Each row has a name. Each question is about the rows just above it.

Columns, left to right: A S G W T U N B D
[137 182  94 102  88 143 158 125  79] -> Q
[118 173  91  95  88 138 169 110  86] -> Y
[176 113 121 149 114 145 117 183 157] -> Z
[151 167  89 102  91 104 156 132  88] -> M
[128 175  92  99  90 139 172 108  87] -> H
[149 181  89 109  80 150 151 132  94] -> X
[132 125 133 127 133 118 128 133 133] -> R
[131 108 166 154 175 123 111 143 156] -> E
[122 104 108 118 110 169 127 126 157] -> V
[165 100 176 183 164 106  92 172 150] -> F
[140  73 133 135 142 163 118 145 172] -> K
[153  84 180 160 163 125  94 168 164] -> L
[114  91  90  80 133 175 110 164 142 163] is in which column, read top down? => T
Which column holds this, read top down? [ 88 114  91  90  80] => T
[ 88  88 114  91] is in which column, read top down? => T
Which column holds [ 89  92  89 133 166 108 176 133] top down? => G
Which column holds [143 138 145 104 139 150 118] top down? => U
[ 88 114  91  90  80 133 175 110 164 142 163] is in which column, read top down? => T
[ 90  80 133 175 110 164 142] is in which column, read top down? => T

Columns, left to right: Papu luro fuger vesok
[107  89 115 146] = C
[157 118 129 118] = P
[106  83 116 141] = J
[118 141] is in which column, read top down? => vesok
Which column holds this, read top down? [ 89 118] => luro
Which column holds [146 118] top down? => vesok
Which column holds this, read top down? [118  83] => luro
[107 157] is in which column, read top down? => Papu

Columns, left to right: telir Semor forav vov tufor sufeg Lusi pive rad lok
[148 145 155 146 136 145 144 134 146 150] -> Nik
[147 144 143 143 146 147 142 149 153 146] -> Toroz
[138 146 141 151 167 141 150 148 132 143] -> moseg
[146 144 146 146 140 145 140 144 152 143] -> Lopi
[143 148 144 146 152 146 152 145 136 141] -> Pevar
[144 147 146 142 141 143 146 137 148 144] -> Mubi
[150 156 139 141 147 145 174 142 142 137] -> Voti
Whose row is [148 145 155 146 136 145 144 134 146 150]? => Nik
Whose row is [138 146 141 151 167 141 150 148 132 143]? => moseg
Which column holds [144 148] top down? => Semor

Columns, left to right: dulo dar vezub sov noli Gavi sur
[174 119 112 161 104 118 114] : migi
[137 113 122 154 116 109 112] : saf
[ 73 108 114  86 118 111 110] : rop
[137 113 122 154 116 109 109] : vupe
[110 114 116 109 111 117 114] : tesi
[115 117 126 121 130 116 122] : sozog
Which column holds [119 113 108 113] top down? => dar
Which column holds this, read top down? [113 114] => dar
[109 114 122] is in which column, read top down? => sur
Which column holds this, read top down? [174 137  73 137 110] => dulo
[122 116] is in which column, read top down? => vezub

Columns, left to right: Vebeb nodo toza foma Zetam bidi Robom sedo lagu
[139 123 125 129 141 137  90 137 141] -> bubo
[129  85 141 165 163 104  75 180 175] -> zuvef
[143 111 125 120 132 136 144 129 143] -> Safiz
[147 122 126 129 123 134 126 133 134] -> Vutib
[146 117 124 140 119 140 105 135 142] -> tekim
[142 116 134 149 141 118  96 164 146] -> nel
[153 122 181 176 144 127  79 159 138] -> lis
Which column holds this, read top down? [137 180 129 133] => sedo
[129 133 135 164 159] is in which column, read top down? => sedo
[129 143 147 146 142] is in which column, read top down? => Vebeb

Columns, left to right: midad zabek Nirut digi mub
[131 128 131 125 128] : Lalom
[126 105 114 116 108] : beva
[118 151 126 131  97] : Kis
[129 126 126 126 129] : Mab
[133 138 133 136 135] : kunu
[120 114 104 125 127] : muves
[135 170 145 157 158] : vazig
[120 114 104 156 127] : vap
Which column holds this, read top down? [125 157] => digi
Which column holds this, read top down? [135 120] => midad

Columns, left to right: vav neliv lus bof safom Fod zuta zazak
[144 136 120 139 176 115 131 164]  kuvog
[146 153 101 145 161 103 150 139]  kido
[144 136 121 138 176 115 130 165]  lafez
[133 154  98 140 111 109 157  95]  fep
[110 104 153 111  93 152 108 113]  Parep
[135 136 121 138 176 115 130 165]  tidet
[146 152 103 145 164 104 148 143]  kopoz
[142 130 127 135 176 120 124 169]  kepak
Which column holds this, read top down? [131 150 130 157 108 130 148] => zuta
Which column holds this, read top down? [140 111] => bof
Which column holds this, read top down? [111 138] => bof

Columns, left to right: keleg Gobuk dedo ged
[110 124 114 118] : kan
[115 128 106 148] : gulel
[132 121 158  70] : Sepa
[150 110 141 131] : bav
Which column holds this, read top down? [148  70] => ged
Which column holds this, read top down? [106 158 141] => dedo
[ 70 131] is in which column, read top down? => ged
Which column holds this, read top down? [110 115] => keleg
Which column holds this, read top down? [148  70 131] => ged

Columns, left to right: fel zon bet zop
[ 70 178 132 132] -> Zutu
[ 70 178 172 132] -> Lutus
[ 86 169 106 156] -> Fadu
Which column holds this, read top down? [178 178] => zon
[172 106] is in which column, read top down? => bet
Which column holds [132 172] top down? => bet
Which column holds this, read top down? [70 86] => fel

Columns, left to right: Bulu Zut remam Dez
[112 138 127  74] = buzu
[112 138 149  85] = vuki
[116 112 149  85] = teti
Which column holds [127 149] top down? => remam
Which column holds [149 149] top down? => remam
Which column holds [138 138] top down? => Zut
Which column holds [112 116] top down? => Bulu

Columns, left to right: robun sogek zaze rutim femot Kabil lel bos rul
[121 122 123 138 118 107 147 101 125] : fetam
[117 115 135 152 114 134 130 129 118] : Somap
[120 121 136 120 133 153 118 158 119] : Mokin
[116 120 150 147 128 181 133 185 119] : nikez
[119 119 146 169 115 148 105 135 114] : kotom
[131 135 143 142 120 144 132 132 128] : zotus
[121 120 131 128 124 133 115 131 119] : saro
[118 122 133 146 120 130 146 127 123] : ziv
Which column holds this, read top down? [129 158 185 135 132 131 127] => bos
[134 153] is in which column, read top down? => Kabil

Columns, left to right: roseg mupe bev Movek basag Tosuf tek
[132 142 150  81 120 109 146]  Durin
[135 143 154  77 125  99 149]  bir
[129 146 154  74 124 108 148]  Natip
[129 136 140 104 127 116 137]  raso
[150 154] is in which column, read top down? => bev
Which column holds this, read top down? [125 124] => basag

